[[128 126 127 124 121 121 125 125 129 130 119 127 106 120 130  99]
 [132 121 137 136 146 126 144 122 130 135 127 136 139 144 132 122]
 [120 121 125 125 128 123 129 120 111 139 119 109 129 136 132 140]]
=>
[[132 121 137 136 146 126 144 122 130 135 127 136 139 144 132 122]
 [128 126 127 124 121 121 125 125 129 130 119 127 106 120 130  99]
 [120 121 125 125 128 123 129 120 111 139 119 109 129 136 132 140]]

[[137 118 124 118 146 155 134 130]
 [128 123 133 134 130 134 129 103]
 [128 121 136 124 117 109 141 146]]
=>
[[128 121 136 124 117 109 141 146]
 [128 123 133 134 130 134 129 103]
 [137 118 124 118 146 155 134 130]]

[[130 131 126 134 138 134]
 [136 128 129 133 139 151]]
=>
[[136 128 129 133 139 151]
 [130 131 126 134 138 134]]

[[115 130 128 127 121 122 139 139]
 [151 127 116 125 130 126 103 120]
 [139 148 112 127 133 139 153  99]
 [117 116 144 132 131 133 134 136]
 [128 118 127 129 127 126 133 137]
 [131 126 133 130 135 137 133 118]]
=>
[[117 116 144 132 131 133 134 136]
 [131 126 133 130 135 137 133 118]
 [115 130 128 127 121 122 139 139]
 [128 118 127 129 127 126 133 137]
 [151 127 116 125 130 126 103 120]
 [139 148 112 127 133 139 153  99]]

[[124 139 121 133 126 128 123  99 133]
 [134 121 117 132 132 122 116 122 148]
 [129 125 139 124 127 131 135 149 116]
 [142 119 122 129 127 115 111 117 151]]
=>
[[129 125 139 124 127 131 135 149 116]
 [142 119 122 129 127 115 111 117 151]
 [124 139 121 133 126 128 123  99 133]
 [134 121 117 132 132 122 116 122 148]]

[[145 138 112 149 131 119 128 121 144 152]
 [136 104 149 140 136 125 111 137 143 109]
 [116 142 140 132 147 146 153 113 131 135]]
=>
[[136 104 149 140 136 125 111 137 143 109]
 [116 142 140 132 147 146 153 113 131 135]
 [145 138 112 149 131 119 128 121 144 152]]

[[118 146 118 124 121 144 115 117 135 122 112 106 117 146 100]
 [145 122 127 146 118 118 155 119 120 124 141 151 125 123 151]
 [118 105 129 105 152 128 138 148 146 134 139 123 136 109 122]
 [144 127 130 150 115 118 147 119 107 137 127 154 116 134 146]
 [116 150 123 125 122 142 111 114 135 122 117 114 112 148 105]]
=>
[[144 127 130 150 115 118 147 119 107 137 127 154 116 134 146]
 [118 105 129 105 152 128 138 148 146 134 139 123 136 109 122]
 [145 122 127 146 118 118 155 119 120 124 141 151 125 123 151]
 [116 150 123 125 122 142 111 114 135 122 117 114 112 148 105]
 [118 146 118 124 121 144 115 117 135 122 112 106 117 146 100]]

[[148 115 125 105 126 114 113 133 103 133 136  98]
 [104 145 122 123 128 121 122 134 106 127 127 141]
 [112 133 144 125 127 138 126 120 122 122 130 141]
 [123 125 110 152 121 126 123 123 135 142 131 121]
 [131 147 117 119 122 139 133 143 135 128 126 132]]
=>
[[112 133 144 125 127 138 126 120 122 122 130 141]
 [148 115 125 105 126 114 113 133 103 133 136  98]
 [104 145 122 123 128 121 122 134 106 127 127 141]
 [131 147 117 119 122 139 133 143 135 128 126 132]
 [123 125 110 152 121 126 123 123 135 142 131 121]]

[[134 133 113 126 130 111 124]
 [125 127 139 130 124 133 131]
 [120 120 118 153 111 109 121]
 [122 115 117 146 138 130 118]
 [125 120 135 138 142 140 124]]
=>
[[125 127 139 130 124 133 131]
 [125 120 135 138 142 140 124]
 [120 120 118 153 111 109 121]
 [122 115 117 146 138 130 118]
 [134 133 113 126 130 111 124]]
---
[[110 120 127 115 108 107 135]
 [139 132 135 133 135 138 121]
 [117 124 137 115 119 110 139]
 [125 135 131 126 135 130 125]
 [126 134 129 136 138 134 131]
 [124 131 127 132 133 127 123]
 [123 135 130 134 135 133 131]
 [129 117 122 132 136 112 122]
 [121 127 141 123 128 126 131]
 [157 107 114 112 121 141 125]
 [133 144 140 138 134 145 123]]
=>
[[110 120 127 115 108 107 135]
 [117 124 137 115 119 110 139]
 [121 127 141 123 128 126 131]
 [123 135 130 134 135 133 131]
 [124 131 127 132 133 127 123]
 [125 135 131 126 135 130 125]
 [126 134 129 136 138 134 131]
 [129 117 122 132 136 112 122]
 [133 144 140 138 134 145 123]
 [139 132 135 133 135 138 121]
 [157 107 114 112 121 141 125]]

[[140 129 120 124]
 [125 126 118 123]
 [128 135 153 133]
 [131 124 128 125]
 [133 131 128 128]
 [126 122 118 123]]
=>
[[125 126 118 123]
 [126 122 118 123]
 [128 135 153 133]
 [131 124 128 125]
 [133 131 128 128]
 [140 129 120 124]]

[[130 125 130 129 133 131 136 129]
 [129 130 128 128 141 125 124 127]
 [131 130 135 131 107 121 128 118]
 [116 132 130 126 134 131 143 138]]
=>
[[116 132 130 126 134 131 143 138]
 [129 130 128 128 141 125 124 127]
 [130 125 130 129 133 131 136 129]
 [131 130 135 131 107 121 128 118]]

[[134 135 127 117]
 [130 129 131 132]
 [128 135 125 117]
 [126 129 126 133]
 [124 130 143 125]
 [129 133 156 123]
 [123 127 126 141]
 [132 133 132 129]
 [118 117 117 151]
 [133 132 142 113]]
=>
[[118 117 117 151]
 [123 127 126 141]
 [124 130 143 125]
 [126 129 126 133]
 [128 135 125 117]
 [129 133 156 123]
 [130 129 131 132]
 [132 133 132 129]
 [133 132 142 113]
 [134 135 127 117]]

[[134 120 137 109 118 117 110 106]
 [124 127 122 134 129 136 135 136]]
=>
[[124 127 122 134 129 136 135 136]
 [134 120 137 109 118 117 110 106]]

[[118 126 135 136 129 138 140 138 128]
 [122 119 121 142 130 139 129 135 118]
 [125 131 138 124 124 131 129 130 127]
 [129 129 117 131 128 130 128 125 124]
 [133 117 144 122 123 125 129 138 125]
 [134 119 142 126 125 133 135 146 121]
 [142 106 109 137 115 115 122 118 143]
 [121 122 132 136 131 130 128 136 123]
 [140 121 107 129 130 119 115 112 142]
 [128 126 151 120 120 134 131 141 126]]
=>
[[118 126 135 136 129 138 140 138 128]
 [121 122 132 136 131 130 128 136 123]
 [122 119 121 142 130 139 129 135 118]
 [125 131 138 124 124 131 129 130 127]
 [128 126 151 120 120 134 131 141 126]
 [129 129 117 131 128 130 128 125 124]
 [133 117 144 122 123 125 129 138 125]
 [134 119 142 126 125 133 135 146 121]
 [140 121 107 129 130 119 115 112 142]
 [142 106 109 137 115 115 122 118 143]]

[[128 132 129 133 126 117 128 126 150 121 130 131]
 [117 139 110 126 144 131 122 134 128 126 122 130]
 [116 135 110 117 138 139 116 131 119 137 123 136]
 [129 123 133 127 133 125 133 127 125 124 129 127]
 [127 132 124 129 124 131 123 129 131 133 127 129]
 [126 137 116 132 117 136 114 131 137 141 127 131]]
=>
[[116 135 110 117 138 139 116 131 119 137 123 136]
 [117 139 110 126 144 131 122 134 128 126 122 130]
 [126 137 116 132 117 136 114 131 137 141 127 131]
 [127 132 124 129 124 131 123 129 131 133 127 129]
 [128 132 129 133 126 117 128 126 150 121 130 131]
 [129 123 133 127 133 125 133 127 125 124 129 127]]
---
[[106 145 104]
 [129 111 145]
 [106 125 131]
 [122 113 112]
 [139 142 125]]
=>
[[111 145]
 [125 131]]

[[136 134 120 127 127]
 [136 132 122 124 125]
 [135 132 124 124 126]
 [154 129 123 116 115]]
=>
[[132 122]
 [132 124]]

[[129 132 140 140]
 [118 120 123 122]
 [138 141 115 119]
 [117 113 122 151]]
=>
[[120 123]
 [141 115]]

[[111 133 121 124 143]
 [135 108 140 132 126]
 [133 138 149 128 132]
 [121 112 140 127 140]]
=>
[[108 140]
 [138 149]]

[[118 146 143 148 122]
 [116 145 139 138 111]
 [100 148 100 106  99]
 [104 136 124 143 111]
 [151 143 139  99 113]]
=>
[[145 139]
 [148 100]]

[[125 127 142 125]
 [129 122 151 125]
 [127 118 113 119]]
=>
[[122 151]
 [118 113]]

[[139 119 134 140 132]
 [135 107 103 132 144]
 [135 120 142 142 132]]
=>
[[107 103]
 [120 142]]
---
[[136 120 110]
 [126 111 143]
 [114 116 128]
 [116 135 137]
 [136 116 126]
 [116 135 145]
 [128 135 109]
 [128 133 132]
 [101 125 145]]
=>
[[136 120 110]
 [114 116 128]
 [136 116 126]
 [128 135 109]
 [101 125 145]]

[[115 131 121 130 136 122 122 129 114 132]
 [119 137 132 131 125 107 136 113 130 132]
 [139 128 147 118 123 128 127 130 138 140]
 [137 134 145 115 123 134 126 124 144 133]
 [123 141 131 132 126 107 137 114 124 132]]
=>
[[115 131 121 130 136 122 122 129 114 132]
 [139 128 147 118 123 128 127 130 138 140]
 [123 141 131 132 126 107 137 114 124 132]]

[[121 108 121 145 142 126 134 131 121 129 134 141 135 147]
 [152 128 136 147 127 127 133 129 133 123 135 128 132 122]]
=>
[[121 108 121 145 142 126 134 131 121 129 134 141 135 147]]

[[122 128 122 141]
 [120 125 121 141]
 [116 130 121 155]]
=>
[[122 128 122 141]
 [116 130 121 155]]

[[129 109 127 128 103 122 146 123 134 136 142 134]
 [123 130 132 125 118 123 133 116 157 138 118 111]
 [146 132 116 115 119 137 130 137 109 142 127 144]
 [121 143 125 126 132 147 130 131 115 117 153 110]]
=>
[[129 109 127 128 103 122 146 123 134 136 142 134]
 [146 132 116 115 119 137 130 137 109 142 127 144]]

[[132 104 144 111 117 136]
 [130 104 145 116 116 133]
 [123 158 107 143 135 120]
 [152 134 145 149 115 118]]
=>
[[132 104 144 111 117 136]
 [123 158 107 143 135 120]]
